Below is a small trained network, with its code and all its weights. Each question gives an input and a class and asks what happens when units are switched off, that is, made to give their printed mean instead of their output.

import numpy as np


def w(rows, s, z=0):
    codes = np.array(rows[::2]) - 128.0
    scale = np.full(codes.shape[1], s)
    scale[-1] = z or s
    return codes * scale


def f(y):
    return y / 2 * (1 + np.tanh(0.7978845608 * (y + 0.044715 * y**3)))


def log_softmax(a):
    a = a - a.max(-1, keepdims=True)
    return a - np.log(np.exp(a).sum(-1, keepdims=True))


def net(x, mask):
    res = np.array(x, float).reshape(1, 7) / 4 @ E
    y = f(res @ A[0][:, :-1].T + A[0][:, -1])
    res = res + np.where(mask, y, B[0][:, -1]) @ B[0][:, :-1]
    return log_softmax(res[-1] @ U[:, :-1].T + U[:, -1])


A, B = {}, {}
E = w([
[128,139,128,129,130,132,120,128,119],'x0',
[230,91,156,75,121,55,80,97,70],'x1',
[142,143,103,9,177,162,181,172,102],'x2',
[139,134,125,142,129,112,143,149,128],'x3',
[130,126,143,127,132,121,138,133,143],'x4',
[144,84,195,146,61,192,161,173,51],'x5',
[121,197,129,84,20,105,164,82,141],'x6',
],0.012)
A[0] = w([
[180,113,147,98,127,60,100,102,99,125],'neuron 0',
[185,78,141,136,104,85,85,110,123,102],'neuron 1',
[92,157,113,158,154,181,146,140,150,103],'neuron 2',
[107,69,170,148,88,156,148,164,75,101],'neuron 3',
[77,120,144,125,115,134,154,122,150,88],'neuron 4',
[136,124,110,155,116,124,118,101,116,3],'neuron 5',
[90,137,121,140,124,164,154,128,174,127],'neuron 6',
[135,123,119,133,163,148,130,134,113,54],'neuron 7',
[130,173,143,139,61,118,124,106,144,83],'neuron 8',
[84,127,108,122,149,158,171,131,138,99],'neuron 9',
[159,122,161,104,130,94,134,125,133,114],'neuron 10',
[131,78,125,148,213,154,100,153,108,97],'neuron 11',
[141,123,129,113,131,136,104,96,103,80],'neuron 12',
[136,100,129,162,194,140,118,139,123,95],'neuron 13',
[192,129,113,57,151,139,147,131,110,73],'neuron 14',
[152,165,111,124,148,125,107,128,157,103],'neuron 15',
[164,125,141,105,110,104,76,131,126,84],'neuron 16',
[134,121,157,134,103,173,108,144,111,83],'neuron 17',
[91,115,119,149,110,155,113,155,167,121],'neuron 18',
[168,143,111,101,144,164,159,117,129,33],'neuron 19',
[119,87,134,131,180,125,115,135,118,76],'neuron 20',
[109,171,107,144,138,183,162,150,159,83],'neuron 21',
[112,162,95,134,175,93,127,101,153,96],'neuron 22',
[125,118,124,101,121,144,114,139,138,40],'neuron 23',
[103,119,81,115,144,64,93,116,153,79],'neuron 24',
[117,169,118,100,97,116,145,111,104,34],'neuron 25',
[203,117,151,83,155,95,88,101,97,125],'neuron 26',
[132,78,123,161,157,140,98,167,149,73],'neuron 27',
[119,156,107,122,147,96,116,130,159,68],'neuron 28',
[125,93,125,152,124,127,136,84,137,45],'neuron 29',
[119,149,89,138,176,111,104,89,173,98],'neuron 30',
[61,154,102,177,128,173,147,137,156,118],'neuron 31',
[115,133,103,45,187,159,202,155,123,35],'neuron 32',
[149,107,176,140,78,180,150,152,109,116],'neuron 33',
[138,165,101,86,78,114,189,109,133,80],'neuron 34',
[145,103,142,139,114,149,143,132,83,83],'neuron 35',
[119,106,159,140,104,159,177,161,68,100],'neuron 36',
[121,146,47,99,184,67,121,106,159,112],'neuron 37',
[120,100,157,249,86,89,68,77,152,21],'neuron 38',
[144,107,124,164,181,142,111,147,115,68],'neuron 39',
[144,120,151,129,117,156,134,150,121,22],'neuron 40',
[126,177,139,122,97,104,171,98,122,79],'neuron 41',
],0.014,0.0057)
B[0] = w([
[124,106,99,203,81,121,150,130,106,210],'neuron 0',
[119,99,96,180,91,162,134,146,93,195],'neuron 1',
[104,83,103,180,112,133,131,141,101,211],'neuron 2',
[177,120,183,118,179,139,151,76,130,198],'neuron 3',
[125,126,104,148,99,130,122,128,116,163],'neuron 4',
[118,147,131,135,130,143,136,146,148,131],'neuron 5',
[135,95,115,165,94,115,126,141,93,203],'neuron 6',
[130,145,133,103,125,100,126,136,149,141],'neuron 7',
[100,128,133,61,111,59,96,117,190,186],'neuron 8',
[99,134,108,173,127,118,142,146,101,193],'neuron 9',
[116,103,103,150,114,124,121,125,109,157],'neuron 10',
[87,121,117,88,69,60,53,102,190,211],'neuron 11',
[112,132,133,164,135,128,118,135,137,142],'neuron 12',
[81,132,146,85,86,92,99,101,154,185],'neuron 13',
[105,161,81,130,159,164,154,189,133,198],'neuron 14',
[149,93,148,118,147,125,138,117,121,162],'neuron 15',
[107,106,128,163,115,153,119,133,118,167],'neuron 16',
[151,107,136,130,154,126,131,103,139,156],'neuron 17',
[122,99,92,159,124,138,124,138,92,179],'neuron 18',
[132,160,129,99,139,120,130,155,117,155],'neuron 19',
[105,159,147,110,99,96,97,124,143,166],'neuron 20',
[106,102,115,171,115,142,130,130,98,210],'neuron 21',
[157,128,172,139,152,167,130,79,129,202],'neuron 22',
[127,145,106,132,140,139,110,130,149,125],'neuron 23',
[156,124,183,140,162,137,136,89,128,193],'neuron 24',
[128,111,133,116,127,107,94,141,159,161],'neuron 25',
[111,94,110,184,76,137,168,160,56,217],'neuron 26',
[117,146,121,88,98,93,110,109,168,176],'neuron 27',
[147,133,143,134,146,133,141,97,132,171],'neuron 28',
[118,134,142,115,128,145,150,140,126,138],'neuron 29',
[170,119,171,122,159,139,140,102,122,213],'neuron 30',
[117,91,130,185,78,143,134,142,74,237],'neuron 31',
[120,176,82,91,166,171,148,211,118,244],'neuron 32',
[168,122,186,127,170,147,118,76,139,194],'neuron 33',
[105,130,125,66,92,69,58,110,174,201],'neuron 34',
[161,153,133,139,135,125,137,102,134,158],'neuron 35',
[191,140,158,133,152,146,129,73,138,194],'neuron 36',
[189,126,176,143,169,150,147,68,142,243],'neuron 37',
[117,221,62,31,209,186,182,246,130,247],'neuron 38',
[87,140,139,101,105,88,98,115,156,172],'neuron 39',
[146,129,110,130,145,135,137,107,139,139],'neuron 40',
[93,104,136,90,100,77,95,104,149,177],'neuron 41',
],0.011,0.015)
U = w([
[126,111,122,249,61,133,136,134,89,155],'0',
[206,134,193,164,180,143,133,45,138,137],'1',
[129,174,102,93,173,155,147,219,132,220],'2',
[97,138,145,94,49,62,73,89,179,6],'3',
],0.011,0.0017)

Each question gives the input, the list of numbers given to net, and the class t.
The units are the neurons (one row each of A and B). Each row of codes is followed by its name. A weight is (code - 128) times the scale printed after its matrix; where a second scale follows, it is the last column's (A, B and U).
mask holds one flag per neuron, in row order. A switched-off neuron (its flag False) gives its mean, the last column of its row in B, instead of its output. The means were averaged over made-up inputs and are rounded, as every weight is.
A unit's drop is (log p(t) with every unit on - log p(t) with that unit switched off) / (log p(t) with every unit on - log p(t) with every unit switched off).
The circuit of an input: a set's keep is (log p(t) with only the set's units on - log p(t) with every unit switched off) / (log p(t) with every unit on - log p(t) with every unit switched off). Starting from the 12 units with the biggest drops (on a tie, the unit counted first), units are removed one at a time, each time the one whose removal leaves the highest keep (on an exact tie, the one counted first), for as long as the keep stays at least 0.8.
circuit, biggest first: the units of the circuit, biggest drop first
most important unit: the unit with the biggest drop
k most important neurons: the k neurons with the biggest drops, biggest first
drop of u: that unit's drop, to one decimal
input [-8,-4,-4,5,7,6,7], class 3: most important unit : neuron 8
input [1,-2,3,7,0,-3,-1], class 1: circuit, biggest first : neuron 38; neuron 26
input [6,-8,8,-4,0,1,-4], class 0: 2 most important neurons : neuron 38; neuron 31
input [-6,-8,8,4,6,4,4], class 0: 3 most important neurons : neuron 38; neuron 31; neuron 21
input [-7,-4,4,0,5,8,-7], class 1: 3 most important neurons : neuron 3; neuron 36; neuron 33
input [-5,-5,7,7,-5,8,-7], class 1: 3 most important neurons : neuron 36; neuron 3; neuron 38
input [4,-3,4,-6,8,-4,-4], class 1: 2 most important neurons : neuron 38; neuron 37
input [3,7,-7,5,4,-8,2], class 1: 4 most important neurons : neuron 37; neuron 24; neuron 30; neuron 22
input [5,8,-1,-1,8,-8,2], class 0: 3 most important neurons : neuron 26; neuron 0; neuron 1
input [3,-8,3,6,-5,-8,-2], class 0: 2 most important neurons : neuron 31; neuron 2
input [-1,-8,5,4,4,-4,-8], class 0: 4 most important neurons : neuron 31; neuron 2; neuron 21; neuron 9
input [-6,-1,-6,8,4,-1,6], class 2: 2 most important neurons : neuron 38; neuron 11
input [-6,-7,2,8,-6,2,-8], class 3: 3 most important neurons : neuron 11; neuron 13; neuron 27
input [8,6,4,-4,-5,-3,-5], class 0: circuit, biggest first : neuron 26
input [0,7,5,-4,5,0,-7], class 0: 2 most important neurons : neuron 26; neuron 0
input [-3,-8,8,8,7,-3,-6], class 0: 4 most important neurons : neuron 38; neuron 31; neuron 2; neuron 21
input [5,4,5,-5,7,-7,-8], class 3: 4 most important neurons : neuron 11; neuron 13; neuron 20; neuron 39
input [2,1,-6,-4,-2,2,-8], class 3: drop of neuron 11 : 0.6
input [4,-2,-7,8,2,6,-2], class 2: drop of neuron 37 : 0.2
input [0,0,-4,-6,-1,4,7], class 3: drop of neuron 20 : 0.0
input [0,-5,4,-3,1,-6,8], class 3: most important unit : neuron 34
input [3,-2,-5,6,-2,-1,0], class 2: drop of neuron 38 : 0.3
